Here is a tiny trained network, its code and every weight. The questions are about switching its units off for an input and a target symbol, where a switched-off unit gives its printed mean instead of its output.

import numpy as np


def w(rows, s, z=0):
    codes = np.array(rows[::2]) - 128.0
    scale = np.full(codes.shape[1], s)
    scale[-1] = z or s
    return codes * scale


def f(y):
    return np.maximum(y, 0)


def softmax(a):
    e = np.exp(a - a.max(-1, keepdims=True))
    return e / e.sum(-1, keepdims=True)


def log_softmax(a):
    a = a - a.max(-1, keepdims=True)
    return a - np.log(np.exp(a).sum(-1, keepdims=True))


def net(x, mask):
    ids = ['Παελμφ'.index(c) for c in x.split()]
    T = len(ids)
    res = E[ids] + P[:T]
    r = res
    for j in range(3):
        rows = slice(4 * j, 4 * j + 4)
        q, k, v = (r @ M[0][rows].T for M in (Q, K, V))
        z = softmax(np.where(np.tri(T) > 0, q @ k.T / 4**0.5, -1e9)) @ v
        o = O[0][rows]
        res = res + np.where(mask[j], z, o[:, -1]) @ o[:, :-1]
    y = f(res @ A[0][:, :-1].T + A[0][:, -1])
    res = res + np.where(mask[3:11], y, B[0][:, -1]) @ B[0][:, :-1]
    return log_softmax(res[-1] @ U[:, :-1].T + U[:, -1])


Q, K, V, O, A, B = {}, {}, {}, {}, {}, {}
E = w([
[182,109,34,143],'Π',
[171,229,124,150],'α',
[63,158,161,139],'ε',
[160,253,72,63],'λ',
[71,160,52,71],'μ',
[105,149,66,177],'φ',
],0.019)
P = w([
[65,189,24,254],'0',
[113,155,119,130],'1',
[112,154,128,122],'2',
[115,155,130,117],'3',
[111,159,128,120],'4',
[111,155,128,122],'5',
[110,159,127,117],'6',
[112,152,124,125],'7',
[112,145,117,128],'8',
],0.0095)
Q[0] = w([
[157,176,126,144],'h0',
[88,62,189,169],'h0',
[107,101,59,146],'h0',
[111,83,204,126],'h0',
[125,20,223,118],'h1',
[127,85,140,133],'h1',
[117,101,130,41],'h1',
[75,164,26,120],'h1',
[178,53,247,143],'h2',
[208,99,188,137],'h2',
[98,172,36,148],'h2',
[181,66,156,105],'h2',
],0.014)
K[0] = w([
[136,82,53,84],'h0',
[210,121,154,103],'h0',
[119,161,136,184],'h0',
[185,128,155,78],'h0',
[186,169,24,90],'h1',
[135,98,44,138],'h1',
[81,127,34,95],'h1',
[88,28,165,141],'h1',
[119,72,172,52],'h2',
[202,106,206,3],'h2',
[129,150,108,203],'h2',
[192,12,214,109],'h2',
],0.013)
V[0] = w([
[155,109,100,36],'h0',
[147,96,103,148],'h0',
[173,116,77,114],'h0',
[83,153,46,41],'h0',
[4,157,143,180],'h1',
[189,155,248,127],'h1',
[109,131,127,75],'h1',
[97,164,156,11],'h1',
[149,103,247,91],'h2',
[210,188,140,188],'h2',
[142,120,84,63],'h2',
[208,181,169,83],'h2',
],0.011)
O[0] = w([
[98,116,174,124,99],'h0',
[114,167,76,183,125],'h0',
[120,158,180,113,128],'h0',
[166,105,78,130,180],'h0',
[93,123,176,62,204],'h1',
[160,158,177,170,100],'h1',
[102,184,102,148,130],'h1',
[110,123,133,128,136],'h1',
[143,140,95,95,5],'h2',
[183,2,166,153,146],'h2',
[159,242,195,131,121],'h2',
[152,100,168,19,78],'h2',
],0.0082,0.027)
A[0] = w([
[88,171,190,125,169],'n0',
[137,66,156,126,88],'n1',
[254,137,88,192,71],'n2',
[136,146,54,147,157],'n3',
[189,126,92,95,190],'n4',
[51,95,61,62,27],'n5',
[77,89,146,176,222],'n6',
[153,57,67,101,251],'n7',
],0.012,0.0029)
B[0] = w([
[167,122,108,7,187],'n0',
[109,174,166,232,161],'n1',
[129,148,240,119,172],'n2',
[85,96,150,156,222],'n3',
[59,158,115,54,143],'n4',
[142,53,136,61,249],'n5',
[213,143,70,135,255],'n6',
[84,163,136,179,209],'n7',
],0.013,0.012)
U = w([
[245,139,95,104,168],'Π',
[86,138,142,165,3],'α',
[128,97,98,100,161],'ε',
[177,136,189,100,136],'λ',
[82,254,73,100,182],'μ',
[157,182,25,179,120],'φ',
],0.0084,0.0042)

Each question gives the input, a string of symbols that net reads in full, and the target symbol t.
The units are the heads (4 rows each of Q, K, V and O) and the neurons (one row each of A and B). Each row of codes is followed by its name. A weight is (code - 128) times the scale printed after its matrix; where a second scale follows, it is the last column's (O, A, B and U).
mask holds one flag per unit, heads first, then neurons. A switched-off unit (its flag False) gives its mean, the last column of its rows in O or B, instead of its output. The means were averaged over made-up inputs and are rounded, as every weight is.
A unit's drop is (log p(t) with every unit on - log p(t) with that unit switched off) / (log p(t) with every unit on - log p(t) with every unit switched off).
The circuit of an input: a set's keep is (log p(t) with only the set's units on - log p(t) with every unit switched off) / (log p(t) with every unit on - log p(t) with every unit switched off). Starting from all 11 units, units are removed one at a time, each time the one whose removal leaves the highest keep (on an exact tie, the one counted first), for as long as the keep stays at least 0.8.
units of the circuit, in order: the units of the circuit, biggest drop first
unit that matters most: the unit with the biggest drop
k most important neurons: the k neurons with the biggest drops, biggest first
which heads matter: for each layer, one digit per head in row order, 1 if its drop is at least 0.15 and else 0, layers parted by /
drop of u: that unit's drop, to one decimal
input μ ε φ, target μ: units of the circuit, in order -> h2
input φ ε Π φ α μ μ φ μ, target φ: units of the circuit, in order -> h2, n6
input μ α λ λ ε Π, target μ: units of the circuit, in order -> n5, h2, n4
input Π Π μ Π φ, target φ: which heads matter -> 010
input μ μ λ Π λ Π α μ λ, target μ: 2 most important neurons -> n6, n5
input α ε μ ε Π ε μ α, target α: 3 most important neurons -> n1, n5, n0
input λ Π ε α μ λ, target λ: which heads matter -> 111
input μ φ α, target λ: 2 most important neurons -> n2, n7
input α μ α ε φ μ Π λ, target α: units of the circuit, in order -> h2, n6, n1, n7
input ε μ ε μ μ ε ε, target Π: 2 most important neurons -> n6, n3
input Π μ Π ε φ μ μ, target Π: which heads matter -> 011
input μ Π μ α μ ε φ μ, target μ: which heads matter -> 011
input Π φ α Π α, target λ: which heads matter -> 010
input Π μ ε ε ε μ α λ μ, target Π: 3 most important neurons -> n3, n7, n6
input μ ε ε μ Π, target α: unit that matters most -> n6
input λ λ Π φ ε φ μ λ, target λ: drop of h1 -> 0.3
input μ μ α Π, target α: drop of n7 -> 0.1
input μ φ ε α, target μ: drop of n6 -> 0.3
